Below are the code and all the weights of a small trained network. Each question names an input and a class and asks about switching units off, where a switched-off unit gives its printed mean instead of its output.

import numpy as np


def w(rows, s, z=0):
    codes = np.array(rows[::2]) - 128.0
    scale = np.full(codes.shape[1], s)
    scale[-1] = z or s
    return codes * scale


def norm(h):
    return h / np.sqrt((h * h).mean(-1, keepdims=True) + 1e-5)


def f(y):
    return y / 2 * (1 + np.tanh(0.7978845608 * (y + 0.044715 * y**3)))


def log_softmax(a):
    a = a - a.max(-1, keepdims=True)
    return a - np.log(np.exp(a).sum(-1, keepdims=True))


def net(x, mask):
    res = np.array(x, float).reshape(1, 7) / 4 @ E
    u = 0
    for l in range(3):
        y = f(norm(res) @ A[l][:, :-1].T + A[l][:, -1])
        res = res + np.where(mask[u : u + 7], y, B[l][:, -1]) @ B[l][:, :-1]
        u += 7
    return log_softmax(norm(res)[-1] @ U[:, :-1].T + U[:, -1])


A, B = {}, {}
E = w([
[144,99,88,54,59],'x0',
[124,177,47,133,125],'x1',
[130,124,59,112,221],'x2',
[77,198,83,108,115],'x3',
[80,61,119,105,3],'x4',
[8,97,150,26,111],'x5',
[254,61,66,5,108],'x6',
],0.0087)
A[0] = w([
[16,190,202,194,176,114],'L0N1',
[176,141,184,201,123,193],'L0N2',
[13,88,142,42,105,192],'L0N3',
[102,144,78,166,36,216],'L0N4',
[155,116,225,35,132,178],'L0N5',
[127,127,107,58,251,111],'L0N6',
[183,217,76,46,59,254],'L0N7',
],0.024,0.0045)
B[0] = w([
[78,254,110,125,138,250],'L0N1',
[208,146,93,149,112,197],'L0N2',
[62,27,167,95,97,242],'L0N3',
[156,125,235,89,151,199],'L0N4',
[126,126,164,120,15,189],'L0N5',
[153,80,75,87,192,213],'L0N6',
[144,67,127,43,172,234],'L0N7',
],0.036,0.017)
A[1] = w([
[120,170,108,164,120,79],'L1N1',
[191,114,53,145,46,7],'L1N2',
[217,123,154,242,66,31],'L1N3',
[182,88,203,153,89,216],'L1N4',
[118,211,99,252,103,94],'L1N5',
[128,119,127,146,147,14],'L1N6',
[66,126,135,150,98,80],'L1N7',
],0.023,0.0019)
B[1] = w([
[177,146,116,98,98,183],'L1N1',
[47,59,91,145,126,196],'L1N2',
[109,93,71,252,98,195],'L1N3',
[223,148,200,147,133,254],'L1N4',
[185,174,169,92,131,253],'L1N5',
[114,140,118,120,120,112],'L1N6',
[66,87,141,165,167,172],'L1N7',
],0.031,0.0076)
A[2] = w([
[115,116,99,121,75,3],'L2N1',
[183,153,187,148,104,138],'L2N2',
[85,206,5,172,104,12],'L2N3',
[79,106,79,150,222,134],'L2N4',
[227,110,73,170,203,77],'L2N5',
[29,127,147,194,245,75],'L2N6',
[165,207,181,168,211,132],'L2N7',
],0.018,0.0036)
B[2] = w([
[135,143,161,121,123,122],'L2N1',
[146,95,152,145,251,198],'L2N2',
[222,116,133,140,179,208],'L2N3',
[151,120,76,138,133,191],'L2N4',
[14,126,60,146,141,255],'L2N5',
[121,114,45,184,73,164],'L2N6',
[221,107,151,149,190,249],'L2N7',
],0.025,0.0068)
U = w([
[158,94,103,227,73,30],'0',
[123,115,34,100,196,192],'1',
[166,247,136,150,136,180],'2',
[5,155,172,125,98,2],'3',
[127,25,195,57,97,204],'4',
],0.017,0.0053)

Each question gives the input, the list of numbers given to net, and the class t.
The units are the neurons (one row each of A and B). Each row of codes is followed by its name. A weight is (code - 128) times the scale printed after its matrix; where a second scale follows, it is the last column's (A, B and U).
mask holds one flag per neuron, layer by layer. A switched-off neuron (its flag False) gives its mean, the last column of its row in B, instead of its output. The means were averaged over made-up inputs and are rounded, as every weight is.
A unit's drop is (log p(t) with every unit on - log p(t) with that unit switched off) / (log p(t) with every unit on - log p(t) with every unit switched off).
The circuit of an input: a set's keep is (log p(t) with only the set's units on - log p(t) with every unit switched off) / (log p(t) with every unit on - log p(t) with every unit switched off). Starting from the 12 units with the biggest drops (on a tie, the unit counted first), units are removed one at a time, each time the one whose removal leaves the highest keep (on an exact tie, the one counted first), for as long as the keep stays at least 0.8.
circuit, biggest first: the units of the circuit, biggest drop first
top k neurons: the k neurons with the biggest drops, biggest first
top k neurons in layer l: the k neurons of layer l with the biggest drops, biggest first
drop of u: that unit's drop, to one decimal
input [-2,-3,-5,8,-7,3,1], class 2: circuit, biggest first -> (L0N1)
input [-7,-5,5,-2,2,8,-6], class 3: circuit, biggest first -> (L0N3; L0N1)
input [-7,2,-4,-4,5,5,0], class 3: circuit, biggest first -> (L0N1; L0N7)
input [1,-7,2,5,-3,6,-7], class 3: circuit, biggest first -> (L0N3; L0N1)
input [-1,6,-1,5,-4,3,6], class 1: top 3 neurons -> (L0N6; L0N3; L0N4)
input [-7,2,2,-1,-1,8,-8], class 2: top 2 neurons -> (L0N1; L0N7)
input [-7,-8,8,0,8,6,-6], class 3: top 2 neurons -> (L0N3; L0N1)
input [0,-1,-5,-7,1,-4,8], class 0: top 3 neurons -> (L0N3; L0N6; L1N3)
input [-8,-8,-4,5,7,-3,4], class 0: top 2 neurons -> (L1N3; L0N7)
input [-8,2,4,-5,-8,-6,0], class 1: top 2 neurons -> (L0N6; L2N5)
input [-7,-4,1,-1,-4,1,8], class 1: top 3 neurons -> (L0N6; L0N3; L0N4)
input [3,-1,6,-5,2,-3,4], class 1: top 2 neurons -> (L0N3; L0N4)
input [-7,-1,1,-8,-5,-8,8], class 0: top 3 neurons in layer 0 -> (L0N7; L0N1; L0N2)
input [-3,-2,4,1,-8,0,7], class 1: circuit, biggest first -> (L0N6)
input [0,1,8,-3,2,2,1], class 1: top 4 neurons in layer 0 -> (L0N6; L0N5; L0N4; L0N7)
input [2,5,-3,-7,2,-7,-2], class 0: top 2 neurons in layer 0 -> (L0N1; L0N2)
input [5,-8,-2,8,1,7,-5], class 3: top 2 neurons -> (L0N1; L0N7)
input [-8,-3,-1,8,8,5,1], class 3: top 2 neurons -> (L0N1; L0N7)
input [2,-4,4,-8,5,-2,0], class 0: top 2 neurons in layer 0 -> (L0N7; L0N3)
input [-7,-5,-6,7,6,3,-1], class 3: circuit, biggest first -> (L0N1)
input [-7,1,1,3,5,8,1], class 3: drop of L0N1 -> 0.2
input [0,8,-3,6,-8,-3,8], class 1: drop of L0N3 -> 0.6
input [-6,-2,1,1,0,-7,3], class 0: drop of L1N3 -> 0.2
